Here is a tiny trained network, its code and every weight. The questions are about switching its units off for an input and a target symbol, where a switched-off unit gives its printed mean instead of its output.

import numpy as np


def w(rows, s, z=0):
    codes = np.array(rows[::2]) - 128.0
    scale = np.full(codes.shape[1], s)
    scale[-1] = z or s
    return codes * scale


def f(y):
    return np.maximum(y, 0)


def softmax(a):
    e = np.exp(a - a.max(-1, keepdims=True))
    return e / e.sum(-1, keepdims=True)


def log_softmax(a):
    a = a - a.max(-1, keepdims=True)
    return a - np.log(np.exp(a).sum(-1, keepdims=True))


def net(x, mask):
    ids = ['αβγδεζηθμξστφψω'.index(c) for c in x.split()]
    T = len(ids)
    res = E[ids] + P[:T]
    r = res
    for j in range(2):
        rows = slice(2 * j, 2 * j + 2)
        q, k, v = (r @ M[0][rows].T for M in (Q, K, V))
        z = softmax(np.where(np.tri(T) > 0, q @ k.T / 2**0.5, -1e9)) @ v
        o = O[0][rows]
        res = res + np.where(mask[j], z, o[:, -1]) @ o[:, :-1]
    y = f(res @ A[0][:, :-1].T + A[0][:, -1])
    res = res + np.where(mask[2:6], y, B[0][:, -1]) @ B[0][:, :-1]
    return log_softmax(res[-1] @ U[:, :-1].T + U[:, -1])


Q, K, V, O, A, B = {}, {}, {}, {}, {}, {}
E = w([
[171,170,101,145,135],'α',
[163,113,108,128,164],'β',
[105,150,85,185,152],'γ',
[178,47,124,190,221],'δ',
[56,80,135,86,121],'ε',
[203,109,135,98,164],'ζ',
[211,172,100,74,129],'η',
[102,164,99,26,115],'θ',
[189,82,133,198,114],'μ',
[143,83,105,134,192],'ξ',
[148,95,69,101,167],'σ',
[103,182,89,117,148],'τ',
[49,45,109,144,160],'φ',
[81,193,84,171,8],'ψ',
[108,154,17,140,150],'ω',
],0.017)
P = w([
[149,132,171,118,150],'0',
[238,97,134,182,188],'1',
[186,175,93,155,138],'2',
[63,254,154,147,95],'3',
[130,95,81,176,171],'4',
[204,74,135,143,137],'5',
[179,151,100,157,107],'6',
[137,160,72,184,132],'7',
[83,150,77,181,126],'8',
[174,100,115,170,125],'9',
[161,164,107,169,97],'10',
[124,165,66,192,115],'11',
[155,147,127,179,109],'12',
],0.0096)
Q[0] = w([
[146,250,159,180,207],'H0',
[31,203,66,173,53],'H0',
[3,138,156,94,161],'H1',
[148,4,96,126,111],'H1',
],0.0057)
K[0] = w([
[97,26,166,145,12],'H0',
[153,96,140,147,179],'H0',
[206,156,141,167,143],'H1',
[88,253,119,128,137],'H1',
],0.0081)
V[0] = w([
[191,235,96,2,88],'H0',
[206,155,154,99,233],'H0',
[90,62,117,34,153],'H1',
[41,61,174,119,68],'H1',
],0.0089)
O[0] = w([
[38,189,141,175,157,178],'H0',
[178,134,139,181,111,218],'H0',
[4,99,81,186,76,100],'H1',
[80,132,50,81,151,2],'H1',
],0.013,0.0055)
A[0] = w([
[129,104,126,145,2,50],'N0',
[128,94,114,98,138,4],'N1',
[71,30,216,137,111,198],'N2',
[130,211,208,38,148,177],'N3',
],0.0069,0.0039)
B[0] = w([
[149,126,116,113,248,175],'N0',
[111,86,163,76,148,130],'N1',
[162,162,51,137,195,205],'N2',
[176,118,112,154,203,254],'N3',
],0.011,0.0033)
U = w([
[196,134,94,169,206,254],'α',
[172,132,135,95,83,237],'β',
[179,139,120,88,115,102],'γ',
[173,128,123,119,85,53],'δ',
[58,142,2,94,140,213],'ε',
[93,108,219,158,64,48],'ζ',
[85,196,205,207,124,2],'η',
[12,217,111,180,144,200],'θ',
[186,80,173,19,123,4],'μ',
[135,67,159,146,61,145],'ξ',
[105,110,139,169,89,26],'σ',
[110,150,179,138,105,43],'τ',
[145,45,28,72,102,74],'φ',
[130,209,113,21,224,43],'ψ',
[105,136,190,124,114,90],'ω',
],0.006,0.0041)

Each question gives the input, a string of symbols that net reads in full, and the target symbol t.
The units are the heads (2 rows each of Q, K, V and O) and the neurons (one row each of A and B). Each row of codes is followed by its name. A weight is (code - 128) times the scale printed after its matrix; where a second scale follows, it is the last column's (O, A, B and U).
mask holds one flag per unit, heads first, then neurons. A switched-off unit (its flag False) gives its mean, the last column of its rows in O or B, instead of its output. The means were averaged over made-up inputs and are rounded, as every weight is.
A unit's drop is (log p(t) with every unit on - log p(t) with that unit switched off) / (log p(t) with every unit on - log p(t) with every unit switched off).
The circuit of an input: a set's keep is (log p(t) with only the set's units on - log p(t) with every unit switched off) / (log p(t) with every unit on - log p(t) with every unit switched off). Starting from all 6 units, units are removed one at a time, each time the one whose removal leaves the highest keep (on an exact tie, the one counted first), for as long as the keep stays at least 0.8.
circuit, biggest first: the units of the circuit, biggest drop first
most important unit: the unit with the biggest drop
k most important neurons: the k neurons with the biggest drops, biggest first
heads that matter: for each layer, one digit per head in row order, 1 if its drop is at least 0.15 and else 0, layers parted by /
drop when u is switched off: that unit's drop, to one decimal
input ε α α τ, target α: heads that matter	01
input α α ξ φ, target α: 2 most important neurons	(N2, N3)
input θ α ε α θ τ ε θ ε τ, target θ: heads that matter	11
input τ θ α θ θ α, target θ: circuit, biggest first	(H0, H1)
input θ δ α α ξ α α ψ ω ε, target α: circuit, biggest first	(H1, N2)
input ε ζ θ θ θ, target θ: circuit, biggest first	(H0, H1)
input θ θ α σ, target θ: most important unit	H0
input α α ξ θ, target α: heads that matter	01
input ε α α σ ε ε α δ η ω σ ψ, target α: circuit, biggest first	(N0, H0)
input θ η γ, target θ: heads that matter	10
input ψ α α α, target α: drop when N3 is switched off	1.1
input θ θ ε, target θ: drop when N1 is switched off	0.0
input α η α α α δ α θ α α ε, target α: drop when N3 is switched off	0.3
input ψ α γ α, target α: most important neuron	(N3)
